Below is a small trained network, with its code and all its weights. Each question gives an input and a target symbol and asks what happens when units are switched off, that is, made to give their printed mean instead of their output.

import numpy as np


def w(rows, s, z=0):
    codes = np.array(rows[::2]) - 128.0
    scale = np.full(codes.shape[1], s)
    scale[-1] = z or s
    return codes * scale


def f(y):
    return np.maximum(y, 0)


def softmax(a):
    e = np.exp(a - a.max(-1, keepdims=True))
    return e / e.sum(-1, keepdims=True)


def log_softmax(a):
    a = a - a.max(-1, keepdims=True)
    return a - np.log(np.exp(a).sum(-1, keepdims=True))


def net(x, mask):
    ids = ['εζπσφψω'.index(c) for c in x.split()]
    T = len(ids)
    res = E[ids] + P[:T]
    u = 0
    for l in range(2):
        q, k, v = (res @ M[l].T for M in (Q, K, V))
        z = softmax(np.where(np.tri(T) > 0, q @ k.T / 4**0.5, -1e9)) @ v
        res = res + np.where(mask[u], z, O[l][:, -1]) @ O[l][:, :-1]
        u += 1
        y = f(res @ A[l][:, :-1].T + A[l][:, -1])
        res = res + np.where(mask[u : u + 8], y, B[l][:, -1]) @ B[l][:, :-1]
        u += 8
    return log_softmax(res[-1] @ U[:, :-1].T + U[:, -1])


Q, K, V, O, A, B = {}, {}, {}, {}, {}, {}
E = w([
[120,69,152,117,151,115,148,199],'ε',
[139,43,173,112,7,103,184,103],'ζ',
[182,155,92,147,181,162,132,133],'π',
[135,88,45,135,116,120,134,103],'σ',
[137,140,167,185,152,123,146,99],'φ',
[182,107,115,162,90,130,116,118],'ψ',
[122,137,170,140,97,113,195,107],'ω',
],0.021)
P = w([
[171,132,98,42,119,140,101,200],'0',
[134,139,110,189,117,105,209,158],'1',
[135,155,130,142,176,72,111,81],'2',
[165,146,118,187,198,141,227,101],'3',
[165,135,97,118,176,91,178,118],'4',
[175,130,73,143,144,98,239,154],'5',
[154,178,115,92,160,173,255,139],'6',
[99,176,129,60,103,118,163,137],'7',
[156,156,126,171,184,99,145,121],'8',
[94,120,121,174,128,63,43,150],'9',
[86,160,123,78,101,114,153,189],'10',
[150,117,93,199,135,82,156,163],'11',
[134,131,105,175,130,90,135,149],'12',
],0.0073)
Q[0] = w([
[168,189,72,177,169,88,222,112],'0.h1',
[2,65,61,46,80,147,147,213],'0.h1',
[131,169,157,188,144,154,195,154],'0.h1',
[90,62,154,72,114,54,77,195],'0.h1',
],0.006)
K[0] = w([
[106,139,168,110,120,80,2,216],'0.h1',
[104,125,160,204,126,98,127,92],'0.h1',
[160,93,104,110,107,171,96,184],'0.h1',
[96,88,170,198,115,169,238,30],'0.h1',
],0.0059)
V[0] = w([
[39,112,213,157,143,24,122,159],'0.h1',
[11,80,94,123,129,100,179,87],'0.h1',
[173,73,156,118,110,104,201,72],'0.h1',
[2,203,134,227,171,116,98,162],'0.h1',
],0.006)
O[0] = w([
[57,192,228,112,48,115,142,12,74],'0.h1',
[58,136,76,33,3,84,172,185,137],'0.h1',
[217,129,163,55,76,158,225,144,234],'0.h1',
[96,175,188,66,91,90,53,58,2],'0.h1',
],0.006,0.0052)
A[0] = w([
[142,106,108,136,154,39,175,174,250],'0.n1',
[137,209,98,153,184,167,148,145,171],'0.n2',
[105,83,144,127,160,136,100,211,141],'0.n3',
[162,237,124,130,122,169,222,132,187],'0.n4',
[172,87,80,159,183,23,149,171,253],'0.n5',
[152,84,204,160,78,64,204,177,208],'0.n6',
[171,136,180,52,79,128,81,254,224],'0.n7',
[90,182,31,178,223,162,152,122,237],'0.n8',
],0.0062,0.0026)
B[0] = w([
[96,192,83,109,120,180,136,74,236],'0.n1',
[146,97,171,124,132,74,119,159,165],'0.n2',
[100,113,137,154,173,184,122,164,150],'0.n3',
[132,114,162,122,68,94,100,1,192],'0.n4',
[78,174,122,218,178,143,212,156,254],'0.n5',
[198,154,139,78,252,114,178,166,249],'0.n6',
[117,171,76,192,152,208,111,126,171],'0.n7',
[76,138,150,89,76,54,132,192,203],'0.n8',
],0.0073,0.01)
Q[1] = w([
[150,103,219,84,68,130,44,149],'1.h1',
[209,137,156,77,136,255,129,150],'1.h1',
[101,56,85,86,127,222,92,85],'1.h1',
[61,216,62,79,106,233,41,86],'1.h1',
],0.0046)
K[1] = w([
[146,145,191,180,133,91,152,90],'1.h1',
[144,174,164,188,104,139,115,164],'1.h1',
[99,120,116,71,139,98,197,118],'1.h1',
[118,254,119,86,155,45,124,91],'1.h1',
],0.0076)
V[1] = w([
[99,167,17,125,147,89,171,253],'1.h1',
[162,108,29,5,105,107,251,33],'1.h1',
[73,221,196,97,176,160,17,103],'1.h1',
[127,88,101,247,137,201,114,120],'1.h1',
],0.0043)
O[1] = w([
[15,27,59,96,100,177,161,80,248],'1.h1',
[138,127,87,253,67,6,202,210,177],'1.h1',
[104,198,153,44,145,130,224,114,30],'1.h1',
[219,158,81,141,116,196,23,66,167],'1.h1',
],0.006,0.014)
A[1] = w([
[58,173,135,62,142,107,123,107,4],'1.n1',
[165,220,181,127,134,95,167,91,133],'1.n2',
[208,139,80,152,138,171,138,106,208],'1.n3',
[52,136,154,148,146,93,186,160,172],'1.n4',
[173,43,98,204,122,132,186,138,113],'1.n5',
[2,114,105,166,78,104,129,184,197],'1.n6',
[145,73,111,135,133,154,95,142,140],'1.n7',
[165,77,121,57,111,223,130,146,80],'1.n8',
],0.0073,0.0028)
B[1] = w([
[85,82,98,193,125,138,75,114,128],'1.n1',
[139,215,163,132,75,55,207,161,139],'1.n2',
[145,254,173,213,107,131,82,108,182],'1.n3',
[93,53,141,34,175,129,205,143,168],'1.n4',
[202,142,85,103,121,138,65,97,250],'1.n5',
[87,88,111,154,185,74,173,112,192],'1.n6',
[204,195,142,161,128,168,172,167,151],'1.n7',
[192,75,139,79,87,86,115,189,146],'1.n8',
],0.0058,0.022)
U = w([
[97,109,132,72,229,187,150,136,19],'ε',
[196,1,169,86,137,73,120,160,96],'ζ',
[81,159,163,116,158,84,136,131,201],'π',
[56,61,71,90,137,98,123,50,161],'σ',
[85,143,141,112,126,85,155,162,4],'φ',
[111,157,126,168,100,170,80,97,148],'ψ',
[69,119,152,106,136,107,135,100,138],'ω',
],0.0073,0.0024)

Each question gives the input, a string of symbols that net reads in full, and the target symbol t.
The units are the heads (4 rows each of Q, K, V and O) and the neurons (one row each of A and B). Each row of codes is followed by its name. A weight is (code - 128) times the scale printed after its matrix; where a second scale follows, it is the last column's (O, A, B and U).
mask holds one flag per unit, layer by layer, with each layer's heads first. A switched-off unit (its flag False) gives its mean, the last column of its rows in O or B, instead of its output. The means were averaged over made-up inputs and are rounded, as every weight is.
A unit's drop is (log p(t) with every unit on - log p(t) with that unit switched off) / (log p(t) with every unit on - log p(t) with every unit switched off).
The circuit of an input: a set's keep is (log p(t) with only the set's units on - log p(t) with every unit switched off) / (log p(t) with every unit on - log p(t) with every unit switched off). Starting from the 12 units with the biggest drops (on a tie, the unit counted first), units are removed one at a time, each time the one whose removal leaves the highest keep (on an exact tie, the one counted first), for as long as the keep stays at least 0.8.
units of the circuit, in order: the units of the circuit, biggest drop first
unit that matters most: the unit with the biggest drop
top k neurons: the k neurons with the biggest drops, biggest first
k most important neurons of layer l: the k neurons of layer l with the biggest drops, biggest first
drop of u: that unit's drop, to one decimal
input ζ ψ σ ζ ω σ ζ ψ ω, target ζ: units of the circuit, in order	(1.h1; 0.h1; 1.n4)
input σ φ π ε π ζ σ σ π, target σ: top 2 neurons	(0.n8; 0.n6)
input ψ φ φ, target ψ: top 2 neurons	(0.n6; 1.n4)
input π π π ψ φ φ, target ε: 2 most important neurons of layer 0	(0.n8; 0.n5)
input σ ε ε φ σ σ ζ ω σ φ φ ψ φ, target σ: 2 most important neurons of layer 0	(0.n4; 0.n6)
input ψ σ ω, target ψ: 2 most important neurons of layer 1	(1.n4; 1.n6)
input ψ ω σ φ ψ φ, target ψ: units of the circuit, in order	(1.h1; 0.h1; 1.n3)
input σ σ φ φ π ζ σ ψ ω, target σ: unit that matters most	0.h1
input φ ω π ω, target π: units of the circuit, in order	(1.h1; 1.n2; 0.h1)
input φ ψ π, target π: top 2 neurons	(0.n8; 1.n5)
input ζ π ζ ε π, target ζ: top 3 neurons	(0.n2; 0.n8; 0.n7)
input σ ε σ σ σ ψ, target ψ: 2 most important neurons of layer 1	(1.n3; 1.n4)
input π σ φ, target ε: 2 most important neurons of layer 0	(0.n8; 0.n4)
input σ ε ω ω, target σ: unit that matters most	1.h1
input σ ω ω π, target σ: top 2 neurons	(0.n8; 0.n4)
input ψ ω ψ ζ ζ σ π ζ ε φ ζ ω, target ψ: 2 most important neurons of layer 0	(0.n8; 0.n6)
input ψ ψ π, target ψ: 3 most important neurons of layer 1	(1.n4; 1.n6; 1.n3)
input φ ε ω ω φ, target π: 2 most important neurons of layer 1	(1.n2; 1.n5)
input ψ σ π, target ψ: 2 most important neurons of layer 1	(1.n4; 1.n6)
input ε ω φ σ σ π ψ ε, target ε: drop of 0.n4	0.1
input φ ω ω, target π: drop of 0.n6	0.1
input φ φ φ φ σ σ ω π, target π: drop of 1.n7	0.0
